[[  6 -17 -20  -9   3 -10  -5]
 [ -3  -8  -9   5 -15   6  21]
 [ -1  26  31  14   6   2   8]
 [ -3   7   6 -13   9   0 -22]
 [  9 -13 -12   8   6  -1   3]
 [-36  11  10 -18 -11   8  -1]
 [ 13  -6  -8   5  -5 -26   2]]
->
[[  6 -20   3  -5]
 [ -3  -9 -15  21]
 [ -1  31   6   8]
 [ -3   6   9 -22]
 [  9 -12   6   3]
 [-36  10 -11  -1]
 [ 13  -8  -5   2]]

[[-14 -12 -13  23 -13   0]
 [ 37   0  10 -20  43  23]
 [ 11  11   0 -22  35   5]
 [-14 -41   5 -31  37  -7]
 [-22 -21 -12  -3   5  14]
 [  3   6 -10 -25  40  -7]
 [-19   2 -19  37  11 -26]]
->
[[-14 -13 -13]
 [ 37  10  43]
 [ 11   0  35]
 [-14   5  37]
 [-22 -12   5]
 [  3 -10  40]
 [-19 -19  11]]

[[ 14 -11  -6   8  11 -14  13 -12  -8]
 [-36 -10  13  15 -23 -10   4  -8  24]
 [ 11  12 -10 -31  13  21 -19  -6  13]
 [ -8  13  25 -21 -27  14  13 -12   6]
 [  6  -6 -11   7  11  -2 -34  33  -5]
 [-22  -3   8  12 -31  -3   4  15 -10]
 [ 14  35  -9 -22   5  40 -21  20 -13]]
->
[[ 14  -6  11  13  -8]
 [-36  13 -23   4  24]
 [ 11 -10  13 -19  13]
 [ -8  25 -27  13   6]
 [  6 -11  11 -34  -5]
 [-22   8 -31   4 -10]
 [ 14  -9   5 -21 -13]]

[[-23 -21  26  -6   8]
 [-27 -37  31 -19  42]
 [-38 -37  24   5  32]]
->
[[-23  26   8]
 [-27  31  42]
 [-38  24  32]]

[[-33 -27 -19]
 [-12 -21 -29]
 [ 27  33  34]
 [-27 -18  -8]
 [-10 -20 -28]
 [ -5 -12 -18]
 [-18 -24 -27]
 [  4  10  12]
 [  4   6  11]]
->
[[-33 -19]
 [-12 -29]
 [ 27  34]
 [-27  -8]
 [-10 -28]
 [ -5 -18]
 [-18 -27]
 [  4  12]
 [  4  11]]

[[10 18 17 26 14 11 11]
 [16 11 16 19 11  7  7]
 [10 10  9 13 26 27 19]
 [13 12  6 12 22 24 23]
 [11  5 33 15 17 24 13]
 [ 7 15  8 15 21 12 17]
 [15 21  9 23 36 17 24]
 [ 8 22 13 24 20 15 10]]
->
[[10 17 14 11]
 [16 16 11  7]
 [10  9 26 19]
 [13  6 22 23]
 [11 33 17 13]
 [ 7  8 21 17]
 [15  9 36 24]
 [ 8 13 20 10]]

[[ 24   5 -16  43  41  -7   4 -12  42  44  -9  -2   8  36]
 [ 43 -14  17  -2  17   2  12  27   8  18   5  21   5 -13]
 [ 17 -29   5 -11   3 -30   2   2 -20   1   4   2   0 -25]
 [-22   3  -3   8  -3  -8  -8 -13 -14   0  12 -12   3   7]
 [-15  35 -18  25   5  17  -4 -18  33   7 -10  -9   1  43]]
->
[[ 24 -16  41   4  42  -9   8]
 [ 43  17  17  12   8   5   5]
 [ 17   5   3   2 -20   4   0]
 [-22  -3  -3  -8 -14  12   3]
 [-15 -18   5  -4  33 -10   1]]

[[ -7   1 -10  -8   2   2   3 -20]
 [-11  29  14  12  -4  31   3  11]
 [  1  -1   3  10  12   8  -1  -5]
 [ -6   1   3  -6   4   0   1  -4]
 [  6 -11 -20   3 -16   1  11  -3]
 [-10 -24 -29  14  -3   5  18  -8]
 [ 20 -10   7  -8  25 -10  -9   2]]
->
[[ -7 -10   2   3]
 [-11  14  -4   3]
 [  1   3  12  -1]
 [ -6   3   4   1]
 [  6 -20 -16  11]
 [-10 -29  -3  18]
 [ 20   7  25  -9]]

[[  1   0 -14  15  -3]
 [ -1  -1  -5  31   2]
 [  1   0  38   7   0]
 [ -1   1  15 -13  -1]
 [  1   1 -40  -6  -1]
 [  0   0  -8  19   2]
 [  1  -1  19  12  -2]
 [ -1  -1 -17 -12   2]
 [ -1   0  -6  -8   0]
 [ -1  -1   1  -2   0]]
->
[[  1 -14  -3]
 [ -1  -5   2]
 [  1  38   0]
 [ -1  15  -1]
 [  1 -40  -1]
 [  0  -8   2]
 [  1  19  -2]
 [ -1 -17   2]
 [ -1  -6   0]
 [ -1   1   0]]
---
[[32  8  1]
 [24 15  2]
 [31 10  2]
 [27 13  2]
 [14 25  2]
 [30 10  2]
 [26 14  2]
 [33  7  1]
 [27 13  2]
 [27 13  2]
 [22 17  2]
 [22 18  2]]
->
[[24 15  2]
 [27 13  2]
 [30 10  2]
 [33  7  1]
 [27 13  2]
 [22 18  2]]

[[ 11  -3   7   8  12   6 -23  -1  40   3  -4 -26  19  12  11  -6]
 [ 18  -4   2  38  24  13 -19  -8   5  11  -1 -27  18  10   1 -10]]
->
[[ 18  -4   2  38  24  13 -19  -8   5  11  -1 -27  18  10   1 -10]]

[[ 17  28  -6   4  -5]
 [ 15   3 -10 -15 -10]
 [  7  -8 -10 -35 -20]
 [ 19  -8 -36  -4 -19]
 [ 12  18 -11  19  -4]
 [-19   3  37   6  22]
 [  9  -2  -2 -20 -13]
 [ 15 -11 -29 -10 -18]
 [ -9  18  26  12  16]]
->
[[ 15   3 -10 -15 -10]
 [ 19  -8 -36  -4 -19]
 [-19   3  37   6  22]
 [ 15 -11 -29 -10 -18]]

[[-35 -41  18]
 [ -7 -11  -4]
 [ 16  19  -1]
 [  5   6   0]
 [  7  11  -3]
 [-11 -30  15]]
->
[[ -7 -11  -4]
 [  5   6   0]
 [-11 -30  15]]

[[ 35 -39 -10 -33  16 -24]
 [-24  23   8  -3   9  -9]
 [ -8  20   9  17  -3  16]
 [-16  25   8  22  -5  17]]
->
[[-24  23   8  -3   9  -9]
 [-16  25   8  22  -5  17]]

[[-33 -15  22  21  17  21 -16 -30]
 [ 28  -3 -10  15   8  25  11 -18]
 [-10   5  16   3   7   0 -14 -14]
 [ 23  11   0   1   4   5  -2 -12]
 [ 31  10 -18 -11 -10  -7  16  18]
 [ 32  -3 -11  16   8  28  12 -19]
 [ 25   0 -17  -1  -4   5  12   2]]
->
[[ 28  -3 -10  15   8  25  11 -18]
 [ 23  11   0   1   4   5  -2 -12]
 [ 32  -3 -11  16   8  28  12 -19]]
---
[[  0  -2  19   0   6  -1   4]
 [-16 -18  -9 -25  11 -10  22]
 [-12  12 -44 -18 -12  10 -24]]
->
[[  0  -2  19   0   6  -1   4]
 [-12  12 -44 -18 -12  10 -24]]

[[ 10   9  12  21   7   4  34   1   8  26  -8  18]
 [  0 -33 -33 -38 -30 -25 -16 -10  -6 -33  13 -18]
 [-16  16  17  22  13   9 -37   0 -24  16 -20  13]
 [ -5  40  34  36  36  29   9  12   6  28 -14  11]]
->
[[ 10   9  12  21   7   4  34   1   8  26  -8  18]
 [-16  16  17  22  13   9 -37   0 -24  16 -20  13]]

[[  5  -3  -2]
 [ 19  -8  -5]
 [ -9 -36  31]
 [ 14  36 -23]
 [  7  39 -31]
 [  0   3  -5]
 [  8   9  -7]
 [ -4   6  -5]
 [-30 -20  35]
 [-14 -42  35]]
->
[[  5  -3  -2]
 [ -9 -36  31]
 [  7  39 -31]
 [  8   9  -7]
 [-30 -20  35]]

[[-16 -12 -20   3   9  21  15]
 [ -8  -6   1 -14  -1  17   0]
 [ -3  28   0  11  -4  -9   2]
 [ -7  41  24 -10 -17 -35  15]
 [-10  -6 -27  -1  -5  13   4]]
->
[[-16 -12 -20   3   9  21  15]
 [ -3  28   0  11  -4  -9   2]
 [-10  -6 -27  -1  -5  13   4]]

[[-28  28  37]
 [-19  18  23]
 [ 18 -17 -21]
 [  7  -6  -6]]
->
[[-28  28  37]
 [ 18 -17 -21]]

[[  4   4  -5   7  -3   2  -4  22]
 [ 19  14  -9 -16  12  15 -12  11]
 [ 16  20  -1 -27   5  20   0  -4]
 [-22   2  21   6 -31  -2  28 -12]
 [-15  -7   7  19 -17 -10  11   6]
 [ 23  -2 -22  -7  33   2 -30  11]
 [ 17  13  -4 -19   9  14  -3   1]
 [ -8   8  11  -5 -15   5  12  -8]
 [  9  -6 -12   5  15  -4 -15  12]
 [ -6 -13   1   0   8  -9  -2 -22]
 [-14 -10  10  -4   0  -7   5 -34]
 [-18 -31  -5  42  -2 -31  -5  13]]
->
[[  4   4  -5   7  -3   2  -4  22]
 [ 16  20  -1 -27   5  20   0  -4]
 [-15  -7   7  19 -17 -10  11   6]
 [ 17  13  -4 -19   9  14  -3   1]
 [  9  -6 -12   5  15  -4 -15  12]
 [-14 -10  10  -4   0  -7   5 -34]]

[[ 18  34  39 -12  35]
 [-13 -30 -36  21 -30]
 [ -2 -28  12  14 -22]]
->
[[ 18  34  39 -12  35]
 [ -2 -28  12  14 -22]]

[[ 13  20  -5  18 -13  18]
 [  5  13  12   7  -7 -13]
 [ -9  15  -2   7  10  29]
 [ 17  26 -13  12  -9  29]
 [  9  22   7  14 -11   1]
 [ 14  22  -3   1  -8  13]
 [-16   4  -5  -5   9   8]
 [ -6  16  -7   8  -2  34]
 [ 11  24   0   9  -5  -6]]
->
[[ 13  20  -5  18 -13  18]
 [ -9  15  -2   7  10  29]
 [  9  22   7  14 -11   1]
 [-16   4  -5  -5   9   8]
 [ 11  24   0   9  -5  -6]]

[[  8   8  -7   6  23  18 -15]
 [-12 -14 -13 -21 -30  -9   3]
 [ -4  -4  12  -2 -24 -17  22]
 [ 18  15  15   9 -13 -16  18]
 [ 36  32  29  25   1 -16  24]
 [ -8  -8  20  -4 -38 -27  35]
 [ 11   9  -1   4   6   0  -5]
 [ 25  20   5   6 -12 -12   9]
 [ -1   3  20  19  24   2   3]
 [ 21  14 -24 -10  -6  12 -14]
 [ 27  25  27  24   8 -10  19]]
->
[[  8   8  -7   6  23  18 -15]
 [ -4  -4  12  -2 -24 -17  22]
 [ 36  32  29  25   1 -16  24]
 [ 11   9  -1   4   6   0  -5]
 [ -1   3  20  19  24   2   3]
 [ 27  25  27  24   8 -10  19]]
